Each row has a name. Each question is about the rows just above it. Places in a row count from 0.

K_72: [ 19.1  11.0 -83.8 -32.5 -24.9 -26.7  49.3  52.3 -16.1  37.5 -17.3   9.7
 -22.8  -0.8  32.4   7.7  14.3  27.9 -20.1  -2.3  15.4  21.7 -27.6  13.5
  20.9  -8.7  18.8  21.2  -4.0  30.2   3.8]
K_355: [  9.1  -9.5 -28.6  14.7  20.7 -51.3 -36.3  -3.5 -37.5  51.4   7.3   5.8
  27.6   8.1   3.8 -27.5  -0.7  -5.2  61.4  -9.9 -11.7   5.2 -35.3   8.3
  -2.3  54.8  -9.1  12.2  26.7  -3.5 -11.9]
K_434: [-37.2   5.1 -28.6 -49.2  24.9 -32.8 -36.3  -0.4  18.8  68.8  -5.0  15.6
  39.6  -6.6 -27.2 -16.8  20.4  11.3  47.3   5.2  14.2  21.7  -1.9   6.6
   9.8  38.9   0.9  13.7  38.6 -30.4  -7.4]
K_191: [  1.0  31.5   6.9 -13.1  39.4  19.4  -7.7 -12.8  -4.5 -11.3 -33.1   5.8
  27.6  -3.7 -58.3  -3.0  26.4   6.6 -27.2  46.8  26.0  57.2  31.4 -37.8
 -12.4 -11.3  20.8  12.2   9.6  36.9  62.2]
K_137: [ -1.0  25.6   3.0  50.8  -4.2  25.6 -13.4 -53.1  32.4 -11.3  26.6 -33.4
 -39.6  12.8 -15.3  -1.5  38.4 -45.4 -48.5 -19.3  18.9 -30.3  10.9  11.8
  -9.4 -14.0  -4.1 -30.1   1.1 -33.8  -7.4]
K_796: [ 31.2 -33.0  54.3  -4.8 -10.4  47.1  12.2  -9.7   5.2 -28.7 -15.5 -35.3
  10.8  -0.8  -8.2  -1.5 -27.8 -31.2 -30.8 -13.7   0.1  -6.6 -14.8 -19.0
  -2.3 -11.3  15.8  16.7  11.3 -70.9 -18.6]
K_486: [ 35.2 -50.6  38.5  -2.0  -8.3  28.6  40.7 -22.1  14.9 -42.6 -22.6  23.4
   6.0   7.5  13.3 -32.1 -42.8 -31.2 -37.9  -0.4  27.2 -18.5  51.9   4.9
 -12.4 -21.9  -0.1   7.7   2.8  26.8   8.3]
[ 0.1 -6.6] with -1 step of 0.1 on every entry:  [ 0.0 -6.7]
[10.9] with +1 step of 0.1 on every entry:  [11.0]
key -> tag
[-27.6] -> K_110
[51.9] -> K_962
[-14.8] -> K_851
[-2.0] -> K_209
Join K_486 by its entry at place 22:  K_962
Shift each entry of [-27.6  13.5] by -1 times 0.1:  [-27.7  13.4]
Whose row is [-37.2   5.1 -28.6 -49.2  24.9 -32.8 -36.3  -0.4  18.8  68.8  -5.0  15.6
  39.6  -6.6 -27.2 -16.8  20.4  11.3  47.3   5.2  14.2  21.7  -1.9   6.6
   9.8  38.9   0.9  13.7  38.6 -30.4  -7.4]?  K_434

K_115: [ 28.4  61.8  46.9 -26.8 -49.6 -87.1 -35.0  36.0  58.3]
K_328: [-28.1 -13.6  64.0  16.5  14.1 -86.5  39.0 -36.5 -42.8]
K_952: [-36.8 -74.6 -47.9   4.5 -33.2 -10.0 -78.3 -39.2 -61.8]
K_384: [-52.3 -30.9  -7.0  50.2  87.0 -19.4 -53.5 -30.6 -42.6]
Shift each entry of [ 50.2  87.0 -19.4] by -1 times 0.1:  [ 50.1  86.9 -19.5]
key -> tag
[14.2] -> K_936
[63.9] -> K_777
[-33.2] -> K_192
[14.1] -> K_598
[14.0] -> K_682
[64.0] -> K_497
Join K_328 by its entry at place 4:  K_598
The row with [-52.3 -30.9  -7.0  50.2  87.0 -19.4 -53.5 -30.6 -42.6] is  K_384
[-7.0 50.2] with +1 step of 0.1 on every entry:  [-6.9 50.3]
Whose row is [ 28.4  61.8  46.9 -26.8 -49.6 -87.1 -35.0  36.0  58.3]?  K_115
Whose row is [-36.8 -74.6 -47.9   4.5 -33.2 -10.0 -78.3 -39.2 -61.8]?  K_952
Move every entry of [-30.9  -7.0  50.2  87.0] by -1 step of 0.1.  [-31.0  -7.1  50.1  86.9]

